Here is a tiny trained network, its code and every weight. The questions are about switching its units off for an input and a class, where a switched-off unit gives its printed mean instead of its output.

import numpy as np


def w(rows, s, z=0):
    codes = np.array(rows[::2]) - 128.0
    scale = np.full(codes.shape[1], s)
    scale[-1] = z or s
    return codes * scale


def f(y):
    return np.maximum(y, 0)


def log_softmax(a):
    a = a - a.max(-1, keepdims=True)
    return a - np.log(np.exp(a).sum(-1, keepdims=True))


def net(x, mask):
    res = np.array(x, float).reshape(1, 8) / 4 @ E
    y = f(res @ A[0][:, :-1].T + A[0][:, -1])
    res = res + np.where(mask, y, B[0][:, -1]) @ B[0][:, :-1]
    return log_softmax(res[-1] @ U[:, :-1].T + U[:, -1])


A, B = {}, {}
E = w([
[169,122,226,85,183,63],'x0',
[131,121,125,126,130,130],'x1',
[129,131,133,130,127,124],'x2',
[128,131,131,131,125,125],'x3',
[216,207,47,28,91,106],'x4',
[82,48,137,78,16,55],'x5',
[2,157,111,57,186,138],'x6',
[117,118,32,178,188,4],'x7',
],0.0066)
A[0] = w([
[164,145,130,140,216,161,81],'n0',
[124,107,63,153,165,39,44],'n1',
[88,136,152,62,135,188,134],'n2',
[135,128,82,161,79,172,156],'n3',
[221,127,122,177,96,117,99],'n4',
[135,178,97,185,179,171,105],'n5',
[152,122,191,88,168,88,254],'n6',
[100,131,82,142,188,69,118],'n7',
[155,184,90,195,222,137,79],'n8',
[97,63,97,107,79,46,99],'n9',
[111,134,91,153,100,157,216],'n10',
[121,107,81,139,115,169,209],'n11',
[152,108,176,104,157,122,187],'n12',
[85,75,174,157,130,137,83],'n13',
[82,58,172,177,115,124,75],'n14',
[101,52,108,89,45,58,76],'n15',
[130,75,181,227,137,151,104],'n16',
[107,79,143,81,46,112,68],'n17',
[182,113,135,151,93,147,166],'n18',
[196,106,144,197,123,102,114],'n19',
[156,175,110,80,82,102,78],'n20',
[127,140,75,145,157,61,50],'n21',
[120,133,174,86,93,179,79],'n22',
[124,96,81,142,160,74,99],'n23',
[90,59,137,126,82,90,65],'n24',
[102,104,82,137,163,62,73],'n25',
[131,117,170,65,80,200,67],'n26',
[166,190,110,56,98,122,58],'n27',
[121,99,166,179,157,150,101],'n28',
[79,97,165,164,152,145,72],'n29',
[86,110,100,84,185,131,118],'n30',
[168,143,93,56,97,117,80],'n31',
[1,198,114,43,205,112,166],'n32',
[94,88,161,184,132,143,27],'n33',
[191,216,95,80,120,127,83],'n34',
[196,149,94,72,116,118,68],'n35',
[73,115,42,186,91,154,172],'n36',
[191,89,125,183,130,96,123],'n37',
[165,144,91,57,96,117,72],'n38',
[144,101,149,83,129,203,71],'n39',
[121,134,190,78,99,216,33],'n40',
[89,152,78,148,81,211,136],'n41',
],0.0084,0.0074)
B[0] = w([
[141,175,157,53,154,171,165],'n0',
[168,177,142,235,94,133,162],'n1',
[161,96,113,186,60,105,190],'n2',
[173,119,144,97,171,64,183],'n3',
[125,62,79,86,69,197,177],'n4',
[140,158,191,66,157,167,174],'n5',
[180,107,142,63,142,2,254],'n6',
[148,153,149,184,66,134,174],'n7',
[124,169,186,112,133,205,179],'n8',
[146,184,189,111,166,208,190],'n9',
[142,125,159,69,119,37,206],'n10',
[146,123,157,91,134,48,201],'n11',
[141,125,131,111,131,71,195],'n12',
[90,114,77,158,190,118,159],'n13',
[78,122,86,149,186,132,162],'n14',
[139,187,184,56,186,231,194],'n15',
[65,105,69,143,153,125,176],'n16',
[143,184,182,110,178,193,173],'n17',
[112,83,110,115,73,120,182],'n18',
[124,82,111,96,80,176,172],'n19',
[63,117,84,151,182,138,167],'n20',
[138,166,139,224,110,135,151],'n21',
[172,169,145,213,104,125,160],'n22',
[160,170,157,200,92,130,158],'n23',
[130,168,145,104,188,194,159],'n24',
[168,163,138,218,80,154,155],'n25',
[169,165,151,236,116,127,170],'n26',
[58,106,46,202,187,130,168],'n27',
[79,114,74,122,168,131,158],'n28',
[89,107,78,151,162,131,155],'n29',
[154,69,104,124,67,165,166],'n30',
[65,125,75,172,191,134,173],'n31',
[172,24,81,103,52,173,253],'n32',
[66,114,69,182,168,129,141],'n33',
[47,119,93,148,173,126,184],'n34',
[62,110,76,167,167,129,168],'n35',
[193,132,135,84,160,60,205],'n36',
[141,91,115,109,73,164,172],'n37',
[69,106,88,168,192,137,169],'n38',
[145,163,170,220,100,126,151],'n39',
[170,173,132,226,105,120,163],'n40',
[194,120,141,105,169,65,189],'n41',
],0.0069,0.0084)
U = w([
[60,113,58,175,201,153,57],'0',
[157,184,152,236,66,148,71],'1',
[136,184,179,73,176,252,96],'2',
[132,122,128,111,115,106,254],'3',
[140,51,86,106,41,189,66],'4',
[128,129,139,110,120,97,234],'5',
[132,126,132,109,125,95,198],'6',
[169,119,142,99,163,42,23],'7',
],0.013,0.0087)

Each question gives the input, the list of numbers given to net, and the class t.
The units are the neurons (one row each of A and B). Each row of codes is followed by its name. A weight is (code - 128) times the scale printed after its matrix; where a second scale follows, it is the last column's (A, B and U).
mask holds one flag per neuron, in row order. A switched-off neuron (its flag False) gives its mean, the last column of its row in B, instead of its output. The means were averaged over made-up inputs and are rounded, as every weight is.
A unit's drop is (log p(t) with every unit on - log p(t) with that unit switched off) / (log p(t) with every unit on - log p(t) with every unit switched off).
The circuit of an input: a set's keep is (log p(t) with only the set's units on - log p(t) with every unit switched off) / (log p(t) with every unit on - log p(t) with every unit switched off). Starting from the 12 units with the biggest drops (on a tie, the unit counted first), units are removed one at a time, each time the one whose removal leaves the highest keep (on an exact tie, the one counted first), for as long as the keep stays at least 0.8.
units of the circuit, in order: the units of the circuit, biggest drop first
unit that matters most: the unit with the biggest drop
top k neurons: the k neurons with the biggest drops, biggest first
drop of u: that unit's drop, to one decimal
input [-7,-4,6,-4,-2,-7,6,5], class 2: units of the circuit, in order -> (n8; n5)
input [-7,-6,-2,0,7,-6,3,-1], class 0: units of the circuit, in order -> (n34)
input [0,-7,1,-1,-7,-7,-6,-7], class 0: units of the circuit, in order -> (n16; n28)
input [-8,5,-7,0,4,-1,-2,5], class 7: units of the circuit, in order -> (n36; n3)
input [-1,7,-2,-3,2,-7,-4,7], class 1: units of the circuit, in order -> (n1; n7)
input [6,-2,-7,5,6,-5,-8,2], class 4: units of the circuit, in order -> (n4; n19)
input [-7,-1,-7,-6,3,4,-6,-4], class 6: units of the circuit, in order -> (n32; n3)
input [-7,-8,5,8,4,4,2,-8], class 1: units of the circuit, in order -> (n26; n40)
input [-4,1,-1,6,5,7,-6,-4], class 2: units of the circuit, in order -> (n15; n17)
input [-7,7,0,-1,-2,8,-1,-7], class 2: top 3 neurons -> (n15; n17; n24)
input [0,-4,0,-7,7,-7,-1,4], class 0: units of the circuit, in order -> (n34; n35)
input [2,-6,6,-5,-8,-7,-4,-8], class 0: top 2 neurons -> (n16; n28)
input [-3,-5,3,6,2,-4,8,7], class 4: top 2 neurons -> (n32; n30)
input [-8,-6,4,2,-6,-7,-7,5], class 7: units of the circuit, in order -> (n36)
input [-8,3,5,6,-6,8,-2,6], class 2: top 3 neurons -> (n15; n9; n24)
input [5,-3,-6,2,6,-6,-8,2], class 4: top 4 neurons -> (n4; n19; n37; n18)
input [8,7,-1,7,0,-8,-7,1], class 2: top 2 neurons -> (n8; n0)
input [7,5,-7,-2,-6,-8,2,4], class 2: top 3 neurons -> (n8; n0; n5)
input [6,2,-3,-4,-3,-6,-1,2], class 2: top 2 neurons -> (n8; n0)
input [-8,3,-6,4,-1,-6,2,-4], class 7: unit that matters most -> n41
input [0,-5,3,1,3,5,-5,7], class 1: drop of n21 -> 0.1
input [-6,-7,0,5,4,-2,8,-8], class 1: drop of n26 -> 0.2
input [-8,4,0,5,-7,-6,-6,3], class 7: drop of n11 -> 0.3
